Below is a small trained network, with its code and all its weights. Each question gives an input and a target symbol and asks what happens when units are switched off, that is, made to give their printed mean instead of their output.

import numpy as np


def w(rows, s, z=0):
    codes = np.array(rows[::2]) - 128.0
    scale = np.full(codes.shape[1], s)
    scale[-1] = z or s
    return codes * scale


def norm(h):
    return h / np.sqrt((h * h).mean(-1, keepdims=True) + 1e-5)


def f(y):
    return y / 2 * (1 + np.tanh(0.7978845608 * (y + 0.044715 * y**3)))


def softmax(a):
    e = np.exp(a - a.max(-1, keepdims=True))
    return e / e.sum(-1, keepdims=True)


def log_softmax(a):
    a = a - a.max(-1, keepdims=True)
    return a - np.log(np.exp(a).sum(-1, keepdims=True))


def net(x, mask):
    ids = ['γεζηλμω'.index(c) for c in x.split()]
    T = len(ids)
    res = E[ids] + P[:T]
    r = norm(res)
    for j in range(2):
        rows = slice(4 * j, 4 * j + 4)
        q, k, v = (r @ M[0][rows].T for M in (Q, K, V))
        z = softmax(np.where(np.tri(T) > 0, q @ k.T / 4**0.5, -1e9)) @ v
        o = O[0][rows]
        res = res + np.where(mask[j], z, o[:, -1]) @ o[:, :-1]
    y = f(norm(res) @ A[0][:, :-1].T + A[0][:, -1])
    res = res + np.where(mask[2:10], y, B[0][:, -1]) @ B[0][:, :-1]
    return log_softmax(norm(res)[-1] @ U[:, :-1].T + U[:, -1])


Q, K, V, O, A, B = {}, {}, {}, {}, {}, {}
E = w([
[50,81,81,22,63],'γ',
[85,138,145,136,99],'ε',
[187,156,163,107,141],'ζ',
[104,92,210,155,115],'η',
[133,101,166,72,75],'λ',
[83,157,114,41,132],'μ',
[2,149,138,100,169],'ω',
],0.013)
P = w([
[152,126,94,162,139],'0',
[150,145,150,85,4],'1',
[123,76,82,111,136],'2',
[112,146,137,99,53],'3',
[129,67,100,108,147],'4',
[110,161,153,97,62],'5',
[127,74,107,109,149],'6',
[103,166,155,100,68],'7',
[125,76,114,100,153],'8',
[95,176,162,99,70],'9',
[111,85,127,95,160],'10',
[88,190,166,95,71],'11',
[123,73,110,103,148],'12',
],0.02)
Q[0] = w([
[101,77,100,113,193],'h1',
[98,247,141,152,67],'h1',
[160,198,43,132,108],'h1',
[95,58,118,109,162],'h1',
[123,109,127,151,155],'h2',
[216,128,167,93,73],'h2',
[95,111,126,73,128],'h2',
[87,206,133,185,206],'h2',
],0.014)
K[0] = w([
[224,162,32,249,116],'h1',
[117,80,209,16,104],'h1',
[111,158,152,66,78],'h1',
[153,153,21,186,123],'h1',
[131,171,134,250,110],'h2',
[171,82,166,69,57],'h2',
[73,114,186,97,150],'h2',
[99,206,105,174,177],'h2',
],0.012)
V[0] = w([
[113,172,195,218,127],'h1',
[220,183,28,153,104],'h1',
[210,63,192,129,1],'h1',
[179,238,192,55,127],'h1',
[106,75,208,76,211],'h2',
[128,118,18,129,77],'h2',
[68,194,84,116,187],'h2',
[234,152,71,111,74],'h2',
],0.0088)
O[0] = w([
[6,166,172,180,212,63],'h1',
[111,255,95,117,97,143],'h1',
[191,150,150,193,181,254],'h1',
[136,161,30,162,171,90],'h1',
[162,170,111,178,128,173],'h2',
[116,145,141,161,158,170],'h2',
[177,96,180,90,91,67],'h2',
[78,136,145,122,158,123],'h2',
],0.0091,0.0081)
A[0] = w([
[125,192,179,230,95,15],'n1',
[243,128,130,128,248,2],'n2',
[103,143,181,124,130,62],'n3',
[123,179,163,86,99,180],'n4',
[91,146,193,157,69,90],'n5',
[141,53,224,226,183,49],'n6',
[150,22,139,105,172,184],'n7',
[124,148,158,145,164,77],'n8',
],0.013,0.0045)
B[0] = w([
[129,47,139,133,112,195],'n1',
[190,97,58,8,216,231],'n2',
[159,132,157,55,116,142],'n3',
[139,175,173,145,134,253],'n4',
[110,116,162,33,160,219],'n5',
[148,155,151,182,167,178],'n6',
[169,96,131,236,137,163],'n7',
[152,130,107,92,112,128],'n8',
],0.016,0.0058)
U = w([
[129,157,62,92,37,90],'γ',
[92,40,137,120,115,147],'ε',
[207,120,70,96,187,153],'ζ',
[133,135,175,204,226,86],'η',
[252,126,140,176,53,27],'λ',
[119,224,98,187,124,255],'μ',
[63,182,162,75,184,113],'ω',
],0.013,0.0041)

Each question gives the input, a string of symbols that net reads in full, and the target symbol t.
The units are the heads (4 rows each of Q, K, V and O) and the neurons (one row each of A and B). Each row of codes is followed by its name. A weight is (code - 128) times the scale printed after its matrix; where a second scale follows, it is the last column's (O, A, B and U).
mask holds one flag per unit, heads first, then neurons. A switched-off unit (its flag False) gives its mean, the last column of its rows in O or B, instead of its output. The means were averaged over made-up inputs and are rounded, as every weight is.
A unit's drop is (log p(t) with every unit on - log p(t) with that unit switched off) / (log p(t) with every unit on - log p(t) with every unit switched off).
The circuit of an input: a set's keep is (log p(t) with only the set's units on - log p(t) with every unit switched off) / (log p(t) with every unit on - log p(t) with every unit switched off). Starting from all 10 units, units are removed one at a time, each time the one whose removal leaves the highest keep (on an exact tie, the one counted first), for as long as the keep stays at least 0.8.
circuit, biggest first: the units of the circuit, biggest drop first
most important unit: the unit with the biggest drop
top k neurons: the k neurons with the biggest drops, biggest first
heads that matter: for each layer, one digit per head in row order, 1 if its drop is at least 0.15 and else 0, layers parted by /
drop when u is switched off: that unit's drop, to one decimal
input γ λ ω, target λ: heads that matter	10
input ε ω λ ε η λ η λ ω ω η η, target η: circuit, biggest first	(h1; n6)
input μ λ λ λ λ ω η λ λ γ ω, target γ: heads that matter	10
input ω ω ε, target ε: circuit, biggest first	(h1)
input ζ μ η ω λ, target μ: circuit, biggest first	(h1; n2)
input η λ λ λ ω ω ε ω μ, target η: circuit, biggest first	(h1; n7)
input γ ω λ λ η ω λ ω, target λ: heads that matter	11
input λ ω ε μ ω λ, target ω: heads that matter	01
input ζ λ λ ω λ λ λ λ ω ω μ ε η, target μ: top 2 neurons	(n2; n5)
input ζ ω λ ε λ ε γ η ω λ λ ω μ, target μ: circuit, biggest first	(h1; n2)
input λ η ω ω ω μ λ η λ γ λ μ, target λ: top 2 neurons	(n2; n5)
input λ η ω ε, target ε: top 2 neurons	(n1; n4)
input ζ λ μ λ, target μ: heads that matter	11
input γ λ ω λ λ ω ε, target λ: circuit, biggest first	(h1; n2)
input λ λ ω ω ω μ ω λ, target ω: top 4 neurons	(n1; n5; n4; n2)
input λ ε λ ε ω γ λ η η ω λ γ, target λ: most important unit	h1
input ω λ γ ω λ λ ω, target ε: circuit, biggest first	(h1; n7)
input μ λ λ λ λ ε λ ε η, target γ: drop when h1 is switched off	1.1
input η λ ω ω λ, target η: drop when h1 is switched off	0.6
input ε ω μ ω λ λ λ λ ε λ η, target ω: drop when h1 is switched off	2.2
input ω ε λ λ λ μ λ λ ω η ω, target ε: drop when h1 is switched off	1.2
